Below are the code and all the weights of a small trained network. Each question names an input and a target symbol and asks about switching units off, where a switched-off unit gives its printed mean instead of its output.

import numpy as np


def w(rows, s, z=0):
    codes = np.array(rows[::2]) - 128.0
    scale = np.full(codes.shape[1], s)
    scale[-1] = z or s
    return codes * scale


def f(y):
    return y / 2 * (1 + np.tanh(0.7978845608 * (y + 0.044715 * y**3)))


def softmax(a):
    e = np.exp(a - a.max(-1, keepdims=True))
    return e / e.sum(-1, keepdims=True)


def log_softmax(a):
    a = a - a.max(-1, keepdims=True)
    return a - np.log(np.exp(a).sum(-1, keepdims=True))


def net(x, mask):
    ids = ['γδεηπτψω'.index(c) for c in x.split()]
    T = len(ids)
    res = E[ids] + P[:T]
    u = 0
    for l in range(3):
        q, k, v = (res @ M[l].T for M in (Q, K, V))
        z = softmax(np.where(np.tri(T) > 0, q @ k.T / 4**0.5, -1e9)) @ v
        res = res + np.where(mask[u], z, O[l][:, -1]) @ O[l][:, :-1]
        u += 1
        y = f(res @ A[l][:, :-1].T + A[l][:, -1])
        res = res + np.where(mask[u : u + 4], y, B[l][:, -1]) @ B[l][:, :-1]
        u += 4
    return log_softmax(res[-1] @ U[:, :-1].T + U[:, -1])


Q, K, V, O, A, B = {}, {}, {}, {}, {}, {}
E = w([
[130,134,85,97],'γ',
[123,101,147,172],'δ',
[136,116,107,130],'ε',
[65,148,137,178],'η',
[165,159,67,41],'π',
[109,176,128,3],'τ',
[94,152,70,171],'ψ',
[107,134,138,187],'ω',
],0.018)
P = w([
[83,104,98,132],'0',
[92,214,238,175],'1',
[70,112,118,157],'2',
[152,114,62,154],'3',
[185,247,206,202],'4',
[143,82,150,116],'5',
[156,110,56,146],'6',
[186,251,233,196],'7',
],0.012)
Q[0] = w([
[164,209,43,137],'L0H0',
[253,157,237,143],'L0H0',
[76,48,252,151],'L0H0',
[219,115,123,135],'L0H0',
],0.0066)
K[0] = w([
[139,140,125,253],'L0H0',
[87,177,240,132],'L0H0',
[148,207,122,5],'L0H0',
[118,144,246,171],'L0H0',
],0.0073)
V[0] = w([
[1,97,241,98],'L0H0',
[171,80,132,188],'L0H0',
[131,217,96,96],'L0H0',
[35,170,186,226],'L0H0',
],0.0073)
O[0] = w([
[222,149,163,50,178],'L0H0',
[65,86,255,208,81],'L0H0',
[71,176,124,83,180],'L0H0',
[141,107,175,217,252],'L0H0',
],0.0073,0.0048)
A[0] = w([
[110,193,159,189,105],'L0N0',
[255,167,193,127,252],'L0N1',
[144,202,164,87,132],'L0N2',
[100,120,74,112,119],'L0N3',
],0.009,0.0028)
B[0] = w([
[86,167,189,104,210],'L0N0',
[9,139,57,158,254],'L0N1',
[176,164,227,255,214],'L0N2',
[164,109,121,41,154],'L0N3',
],0.0084,0.0071)
Q[1] = w([
[114,166,91,97],'L1H0',
[77,141,198,158],'L1H0',
[68,121,114,79],'L1H0',
[165,78,254,109],'L1H0',
],0.009)
K[1] = w([
[77,3,147,231],'L1H0',
[7,60,150,45],'L1H0',
[145,124,101,54],'L1H0',
[2,236,137,5],'L1H0',
],0.0038)
V[1] = w([
[118,1,76,138],'L1H0',
[169,152,200,124],'L1H0',
[139,213,106,82],'L1H0',
[223,161,64,205],'L1H0',
],0.0082)
O[1] = w([
[136,57,77,128,2],'L1H0',
[160,179,205,189,121],'L1H0',
[160,117,194,67,192],'L1H0',
[44,106,157,254,118],'L1H0',
],0.0089,0.0057)
A[1] = w([
[123,181,168,177,254],'L1N0',
[54,132,254,138,132],'L1N1',
[135,59,85,150,195],'L1N2',
[184,165,203,93,86],'L1N3',
],0.0091,0.0043)
B[1] = w([
[215,50,134,118,249],'L1N0',
[168,152,55,146,240],'L1N1',
[2,91,89,134,145],'L1N2',
[122,60,90,168,184],'L1N3',
],0.0095,0.015)
Q[2] = w([
[180,125,92,150],'L2H0',
[128,254,122,188],'L2H0',
[120,216,61,96],'L2H0',
[129,169,237,167],'L2H0',
],0.0099)
K[2] = w([
[62,50,136,60],'L2H0',
[187,2,65,118],'L2H0',
[125,124,32,124],'L2H0',
[198,68,186,73],'L2H0',
],0.0078)
V[2] = w([
[210,84,204,186],'L2H0',
[202,183,143,50],'L2H0',
[157,215,139,179],'L2H0',
[2,193,174,162],'L2H0',
],0.0081)
O[2] = w([
[241,113,160,214,46],'L2H0',
[189,111,76,92,85],'L2H0',
[254,240,57,202,25],'L2H0',
[58,204,97,195,2],'L2H0',
],0.008,0.0075)
A[2] = w([
[153,138,172,180,82],'L2N0',
[84,158,130,155,184],'L2N1',
[132,114,81,56,116],'L2N2',
[100,93,249,145,1],'L2N3',
],0.012,0.0017)
B[2] = w([
[80,135,39,224,196],'L2N0',
[165,194,204,143,201],'L2N1',
[140,215,110,155,247],'L2N2',
[82,75,147,254,181],'L2N3',
],0.0075,0.013)
U = w([
[136,85,122,69,163],'γ',
[147,65,225,108,127],'δ',
[121,40,148,88,142],'ε',
[162,169,111,121,78],'η',
[156,205,92,108,76],'π',
[188,200,255,94,254],'τ',
[146,169,178,123,93],'ψ',
[152,54,127,118,125],'ω',
],0.0094,0.0043)

Each question gives the input, a string of symbols that net reads in full, and the target symbol t.
The units are the heads (4 rows each of Q, K, V and O) and the neurons (one row each of A and B). Each row of codes is followed by its name. A weight is (code - 128) times the scale printed after its matrix; where a second scale follows, it is the last column's (O, A, B and U).
mask holds one flag per unit, layer by layer, with each layer's heads first. A switched-off unit (its flag False) gives its mean, the last column of its rows in O or B, instead of its output. The means were averaged over made-up inputs and are rounded, as every weight is.
A unit's drop is (log p(t) with every unit on - log p(t) with that unit switched off) / (log p(t) with every unit on - log p(t) with every unit switched off).
unit that matters most: the unit with the biggest drop
top k neurons: the k neurons with the biggest drops, biggest first
k most important neurons of layer l: the k neurons of layer l with the biggest drops, biggest first
input ε π ψ γ τ γ ε δ, target δ: top 4 neurons => [L0N2 L0N0 L1N2 L2N3]
input ω π τ η η, target π: 2 most important neurons of layer 2 => [L2N0 L2N3]
input ψ η π π ψ, target τ: most important neuron of layer 0 => [L0N2]
input ε τ δ π δ π τ η, target δ: 2 most important neurons of layer 0 => [L0N2 L0N0]
input ψ τ π τ δ ω ψ, target ψ: 2 most important neurons of layer 1 => [L1N0 L1N2]
input ε γ τ π τ τ δ η, target δ: top 4 neurons => [L0N2 L1N1 L0N0 L1N2]
input π ψ τ, target π: top 2 neurons => [L2N2 L1N0]
input π γ δ, target π: 2 most important neurons of layer 1 => [L1N0 L1N3]
input τ ψ π, target τ: top 2 neurons => [L0N2 L1N0]
input η ψ τ γ π η γ ε, target η: top 3 neurons => [L1N0 L1N3 L0N1]
input τ η γ, target τ: top 3 neurons => [L0N1 L1N0 L1N1]
input π τ π, target π: top 2 neurons => [L2N2 L1N0]
input τ γ γ δ τ, target ω: 2 most important neurons of layer 0 => [L0N2 L0N1]
input ε τ δ τ γ, target δ: 2 most important neurons of layer 0 => [L0N2 L0N0]
input π π γ, target π: unit that matters most => L2N2
input ψ π τ ψ π ε, target τ: top 4 neurons => [L1N3 L1N0 L2N1 L2N0]
input ψ ε ε τ, target τ: 2 most important neurons of layer 2 => [L2N1 L2N0]
input τ ω τ τ ε, target ω: top 2 neurons => [L1N3 L0N2]
input γ δ η π γ, target ε: top 2 neurons => [L0N2 L0N0]
input π ψ π π η, target γ: unit that matters most => L1N1
